Below are the code and all the weights of a small trained network. Each question names an input and a class and asks about switching units off, where a switched-off unit gives its printed mean instead of its output.

import numpy as np


def w(rows, s, z=0):
    codes = np.array(rows[::2]) - 128.0
    scale = np.full(codes.shape[1], s)
    scale[-1] = z or s
    return codes * scale


def f(y):
    return np.maximum(y, 0)


def log_softmax(a):
    a = a - a.max(-1, keepdims=True)
    return a - np.log(np.exp(a).sum(-1, keepdims=True))


def net(x, mask):
    res = np.array(x, float).reshape(1, 4) / 4 @ E
    y = f(res @ A[0][:, :-1].T + A[0][:, -1])
    res = res + np.where(mask, y, B[0][:, -1]) @ B[0][:, :-1]
    return log_softmax(res[-1] @ U[:, :-1].T + U[:, -1])


A, B = {}, {}
E = w([
[17,248,206,69,110],'x0',
[125,127,128,129,130],'x1',
[77,36,229,58,253],'x2',
[20,83,22,55,93],'x3',
],0.0061)
A[0] = w([
[199,43,94,155,161,84],'neuron 1',
[95,154,149,89,91,216],'neuron 2',
[134,76,213,111,207,96],'neuron 3',
[85,193,157,108,114,93],'neuron 4',
[159,37,101,184,140,84],'neuron 5',
[86,182,155,109,121,93],'neuron 6',
[133,170,53,166,48,95],'neuron 7',
[161,150,114,153,52,202],'neuron 8',
[88,222,165,83,120,114],'neuron 9',
[78,67,52,2,120,95],'neuron 10',
[169,77,82,171,154,85],'neuron 11',
[152,68,214,116,219,173],'neuron 12',
[183,36,121,149,101,83],'neuron 13',
[185,91,99,169,152,164],'neuron 14',
[130,225,79,193,97,191],'neuron 15',
[50,104,102,24,64,115],'neuron 16',
[101,57,194,110,222,91],'neuron 17',
[174,200,84,194,71,86],'neuron 18',
[148,170,92,170,75,90],'neuron 19',
[98,198,181,82,121,143],'neuron 20',
[101,198,136,114,142,120],'neuron 21',
[207,154,192,174,215,146],'neuron 22',
[150,59,99,201,139,84],'neuron 23',
[153,151,141,127,142,254],'neuron 24',
[94,201,149,85,126,87],'neuron 25',
[219,123,209,148,117,115],'neuron 26',
[179,178,96,185,35,110],'neuron 27',
[103,234,186,94,124,102],'neuron 28',
[106,71,31,63,139,118],'neuron 29',
[193,188,230,145,132,115],'neuron 30',
[99,194,145,110,137,219],'neuron 31',
[180,169,187,142,169,135],'neuron 32',
[169,166,220,235,162,81],'neuron 33',
[61,87,77,87,102,112],'neuron 34',
[109,25,222,92,176,80],'neuron 35',
[84,187,197,111,117,99],'neuron 36',
[75,201,190,115,94,88],'neuron 37',
[77,17,159,71,205,124],'neuron 38',
],0.0064,0.0071)
B[0] = w([
[194,131,62,98,104,172],'neuron 1',
[163,47,139,197,144,223],'neuron 2',
[88,167,126,89,27,183],'neuron 3',
[189,105,50,72,128,160],'neuron 4',
[204,135,52,64,96,165],'neuron 5',
[187,109,34,84,127,155],'neuron 6',
[64,174,191,82,31,187],'neuron 7',
[69,94,217,116,74,222],'neuron 8',
[199,92,58,99,132,185],'neuron 9',
[74,188,47,210,152,193],'neuron 10',
[197,126,41,45,111,158],'neuron 11',
[68,123,149,116,20,226],'neuron 12',
[208,126,45,61,124,159],'neuron 13',
[166,69,97,108,105,193],'neuron 14',
[96,101,201,95,61,233],'neuron 15',
[110,158,53,225,152,191],'neuron 16',
[100,176,159,40,19,189],'neuron 17',
[52,188,184,70,3,185],'neuron 18',
[57,172,176,42,26,165],'neuron 19',
[171,85,75,113,108,192],'neuron 20',
[189,99,83,99,108,162],'neuron 21',
[96,146,85,183,104,198],'neuron 22',
[186,126,49,62,121,157],'neuron 23',
[92,22,187,198,112,254],'neuron 24',
[199,120,36,82,128,159],'neuron 25',
[93,160,47,201,152,172],'neuron 26',
[82,141,180,76,42,198],'neuron 27',
[210,96,44,94,114,185],'neuron 28',
[99,150,54,197,164,190],'neuron 29',
[92,174,36,219,123,185],'neuron 30',
[172,30,130,147,107,227],'neuron 31',
[84,163,63,201,115,176],'neuron 32',
[86,208,8,196,134,174],'neuron 33',
[87,188,51,208,176,176],'neuron 34',
[91,208,159,57,18,187],'neuron 35',
[208,97,45,98,84,172],'neuron 36',
[197,105,41,74,115,173],'neuron 37',
[72,157,166,91,7,215],'neuron 38',
],0.0051,0.007)
U = w([
[99,175,167,65,97,96],'0',
[206,106,97,86,129,101],'1',
[124,83,145,151,117,190],'2',
[108,180,101,188,137,104],'3',
[135,72,198,150,160,163],'4',
[161,223,185,75,232,15],'5',
[184,220,188,63,249,25],'6',
[190,226,202,59,240,10],'7',
],0.017,0.013)

Each question gives the input, the list of numbers given to net, and the class t.
The units are the neurons (one row each of A and B). Each row of codes is followed by its name. A weight is (code - 128) times the scale printed after its matrix; where a second scale follows, it is the last column's (A, B and U).
mask holds one flag per neuron, in row order. A switched-off neuron (its flag False) gives its mean, the last column of its row in B, instead of its output. The means were averaged over made-up inputs and are rounded, as every weight is.
A unit's drop is (log p(t) with every unit on - log p(t) with that unit switched off) / (log p(t) with every unit on - log p(t) with every unit switched off).
The circuit of an input: a set's keep is (log p(t) with only the set's units on - log p(t) with every unit switched off) / (log p(t) with every unit on - log p(t) with every unit switched off). Starting from the 12 units with the biggest drops (on a tie, the unit counted first), units are removed one at a time, each time the one whose removal leaves the highest keep (on an exact tie, the one counted first), for as long as the keep stays at least 0.8.
units of the circuit, in order: the units of the circuit, biggest drop first
top k neurons: the k neurons with the biggest drops, biggest first
drop of u: that unit's drop, to one decimal
input [-6,-1,-2,-7], class 3: units of the circuit, in order : neuron 33; neuron 26
input [-4,-5,7,7], class 0: units of the circuit, in order : neuron 38; neuron 35
input [-5,-4,6,7], class 3: units of the circuit, in order : neuron 10; neuron 29; neuron 34
input [-5,-5,0,-7], class 3: units of the circuit, in order : neuron 33; neuron 26
input [5,-7,5,6], class 2: units of the circuit, in order : neuron 2; neuron 16
input [3,7,3,-8], class 3: top 2 neurons : neuron 33; neuron 30
input [-4,0,8,7], class 0: units of the circuit, in order : neuron 38; neuron 35
input [-1,6,3,7], class 3: top neuron : neuron 10
input [-3,-2,-3,-7], class 3: top 3 neurons : neuron 33; neuron 26; neuron 30
input [6,-7,5,4], class 2: top 2 neurons : neuron 2; neuron 16
input [5,1,1,8], class 3: drop of neuron 34 : 0.1
input [1,7,7,-1], class 0: drop of neuron 35 : 0.1
input [7,-7,5,4], class 1: drop of neuron 27 : 0.0
input [4,-7,4,3], class 2: top neuron : neuron 2
